Below is a small trained network, with its code and all its weights. Each question gives an input and a class and asks what happens when units are switched off, that is, made to give their printed mean instead of their output.

import numpy as np


def w(rows, s, z=0):
    codes = np.array(rows[::2]) - 128.0
    scale = np.full(codes.shape[1], s)
    scale[-1] = z or s
    return codes * scale


def f(y):
    return y / 2 * (1 + np.tanh(0.7978845608 * (y + 0.044715 * y**3)))


def log_softmax(a):
    a = a - a.max(-1, keepdims=True)
    return a - np.log(np.exp(a).sum(-1, keepdims=True))


def net(x, mask):
    res = np.array(x, float).reshape(1, 7) / 4 @ E
    y = f(res @ A[0][:, :-1].T + A[0][:, -1])
    res = res + np.where(mask, y, B[0][:, -1]) @ B[0][:, :-1]
    return log_softmax(res[-1] @ U[:, :-1].T + U[:, -1])


A, B = {}, {}
E = w([
[128,128,129,132,126],'x0',
[142,206,164,212,197],'x1',
[237,156,104,136,93],'x2',
[131,129,129,128,127],'x3',
[133,48,122,217,102],'x4',
[134,138,255,111,101],'x5',
[83,238,109,168,50],'x6',
],0.0079)
A[0] = w([
[36,129,138,146,195,73],'neuron 1',
[97,107,120,101,110,64],'neuron 2',
[151,100,132,110,172,62],'neuron 3',
[143,151,146,160,164,68],'neuron 4',
[168,108,225,140,92,145],'neuron 5',
[225,150,124,146,129,39],'neuron 6',
[122,188,97,172,74,216],'neuron 7',
[63,168,108,139,99,59],'neuron 8',
[139,134,42,122,189,55],'neuron 9',
[127,139,181,123,143,158],'neuron 10',
[130,116,199,101,88,55],'neuron 11',
[49,134,139,94,159,116],'neuron 12',
[53,118,137,121,154,34],'neuron 13',
[84,94,112,85,118,79],'neuron 14',
[155,172,146,159,204,60],'neuron 15',
[157,102,133,116,177,107],'neuron 16',
[119,137,60,128,165,63],'neuron 17',
[131,86,149,104,193,43],'neuron 18',
[210,102,111,81,26,108],'neuron 19',
[97,99,71,169,136,147],'neuron 20',
[70,167,116,161,105,114],'neuron 21',
[135,122,47,138,162,115],'neuron 22',
[115,163,103,53,139,185],'neuron 23',
[106,96,120,92,92,68],'neuron 24',
[103,98,133,166,119,93],'neuron 25',
[130,147,134,136,100,16],'neuron 26',
[154,86,156,208,50,255],'neuron 27',
[6,100,142,136,165,4],'neuron 28',
[141,124,122,121,210,161],'neuron 29',
[123,94,185,128,165,95],'neuron 30',
[89,160,133,159,53,147],'neuron 31',
[219,171,119,85,134,127],'neuron 32',
[96,175,137,84,167,172],'neuron 33',
[197,178,86,97,145,104],'neuron 34',
[130,181,130,96,169,218],'neuron 35',
[147,153,150,215,206,237],'neuron 36',
[157,78,121,144,204,135],'neuron 37',
],0.014,0.0056)
B[0] = w([
[154,145,28,168,91,188],'neuron 1',
[96,143,101,155,96,143],'neuron 2',
[200,154,198,134,49,147],'neuron 3',
[45,127,148,141,58,147],'neuron 4',
[99,206,87,51,177,214],'neuron 5',
[125,207,47,254,104,163],'neuron 6',
[168,72,135,79,116,245],'neuron 7',
[203,144,176,122,79,175],'neuron 8',
[86,200,210,64,133,181],'neuron 9',
[90,134,114,81,133,169],'neuron 10',
[72,207,132,115,134,175],'neuron 11',
[161,134,41,197,217,183],'neuron 12',
[173,209,31,190,131,152],'neuron 13',
[105,115,90,182,60,170],'neuron 14',
[68,100,85,174,46,175],'neuron 15',
[186,125,185,94,34,158],'neuron 16',
[68,212,200,86,112,162],'neuron 17',
[171,149,178,123,55,163],'neuron 18',
[70,133,42,200,81,229],'neuron 19',
[118,132,165,59,210,190],'neuron 20',
[172,102,183,96,60,192],'neuron 21',
[91,238,97,54,146,188],'neuron 22',
[125,30,138,126,180,212],'neuron 23',
[78,124,102,152,62,162],'neuron 24',
[143,104,170,138,178,147],'neuron 25',
[173,180,167,158,96,121],'neuron 26',
[127,93,85,85,232,254],'neuron 27',
[166,169,40,185,162,188],'neuron 28',
[167,91,87,116,77,178],'neuron 29',
[173,186,125,83,127,165],'neuron 30',
[210,125,152,77,109,212],'neuron 31',
[154,112,100,158,186,198],'neuron 32',
[142,88,105,113,171,198],'neuron 33',
[137,117,100,148,175,183],'neuron 34',
[115,71,126,90,143,207],'neuron 35',
[68,65,71,80,86,253],'neuron 36',
[175,124,141,98,97,193],'neuron 37',
],0.0066,0.0089)
U = w([
[137,121,138,123,159,244],'0',
[236,145,166,106,65,62],'1',
[122,120,137,125,168,220],'2',
[67,247,158,98,168,104],'3',
[158,184,107,242,166,137],'4',
[30,87,121,160,53,79],'5',
[151,50,138,115,241,55],'6',
[83,109,239,188,168,75],'7',
],0.011)

Each question gives the input, the list of numbers given to net, and the class t.
The units are the neurons (one row each of A and B). Each row of codes is followed by its name. A weight is (code - 128) times the scale printed after its matrix; where a second scale follows, it is the last column's (A, B and U).
mask holds one flag per neuron, in row order. A switched-off neuron (its flag False) gives its mean, the last column of its row in B, instead of its output. The means were averaged over made-up inputs and are rounded, as every weight is.
A unit's drop is (log p(t) with every unit on - log p(t) with that unit switched off) / (log p(t) with every unit on - log p(t) with every unit switched off).
The circuit of an input: a set's keep is (log p(t) with only the set's units on - log p(t) with every unit switched off) / (log p(t) with every unit on - log p(t) with every unit switched off). Starting from the 12 units with the biggest drops (on a tie, the unit counted first), units are removed one at a time, each time the one whose removal leaves the highest keep (on an exact tie, the one counted first), for as long as the keep stays at least 0.8.
circuit, biggest first: the units of the circuit, biggest drop first
unit that matters most: the unit with the biggest drop
k most important neurons: the k neurons with the biggest drops, biggest first
input [1,0,-3,7,-8,6,-4], class 6: unit that matters most	neuron 23
input [-5,4,0,5,5,-8,4], class 3: circuit, biggest first	(neuron 22; neuron 9)
input [4,8,0,-2,-7,-7,-5], class 5: circuit, biggest first	(neuron 15; neuron 36)
input [-2,-6,-8,-6,4,-1,8], class 1: circuit, biggest first	(neuron 31; neuron 8)
input [2,1,-2,4,2,7,1], class 3: circuit, biggest first	(neuron 5; neuron 11)
input [1,8,-7,-7,6,0,3], class 5: 3 most important neurons	(neuron 36; neuron 15; neuron 4)
input [5,4,-5,4,4,-8,-6], class 3: circuit, biggest first	(neuron 22; neuron 9)
input [-1,2,4,0,-4,3,-7], class 1: circuit, biggest first	(neuron 16; neuron 3)
input [-4,-4,-3,1,-2,8,1], class 3: 2 most important neurons	(neuron 11; neuron 5)
input [1,-1,-8,-3,1,-7,-3], class 4: circuit, biggest first	(neuron 28; neuron 13)
input [1,-2,7,4,-1,6,2], class 4: circuit, biggest first	(neuron 19; neuron 6)
input [1,-4,5,3,-8,6,3], class 6: circuit, biggest first	(neuron 23; neuron 32)
input [-7,-8,-8,2,-2,1,5], class 4: circuit, biggest first	(neuron 12; neuron 28; neuron 13)
input [5,7,7,3,0,-8,-4], class 3: circuit, biggest first	(neuron 9; neuron 22)
input [-5,-6,8,-4,8,-1,0], class 4: 3 most important neurons	(neuron 19; neuron 6; neuron 36)
input [6,8,6,-4,7,7,2], class 5: 2 most important neurons	(neuron 36; neuron 15)
input [-4,7,-8,0,6,-2,-4], class 4: 2 most important neurons	(neuron 28; neuron 1)
input [-3,-8,6,6,-1,6,4], class 5: most important neuron	(neuron 19)
input [5,-6,-1,-5,-5,8,1], class 3: 2 most important neurons	(neuron 11; neuron 5)
input [-1,-8,-2,-6,2,-6,-4], class 5: unit that matters most	neuron 14
input [-4,-8,-6,6,3,-8,-7], class 3: circuit, biggest first	(neuron 22; neuron 9; neuron 17)
input [3,-1,2,0,4,-7,0], class 3: circuit, biggest first	(neuron 22; neuron 9; neuron 17)
input [4,-1,6,-1,-7,8,-6], class 3: 3 most important neurons	(neuron 5; neuron 11; neuron 7)
input [7,1,-8,-1,8,5,8], class 1: 2 most important neurons	(neuron 31; neuron 21)
input [-2,4,8,0,-7,6,8], class 1: 2 most important neurons	(neuron 7; neuron 31)
input [3,2,-3,6,-8,-6,1], class 6: 3 most important neurons	(neuron 23; neuron 33; neuron 35)
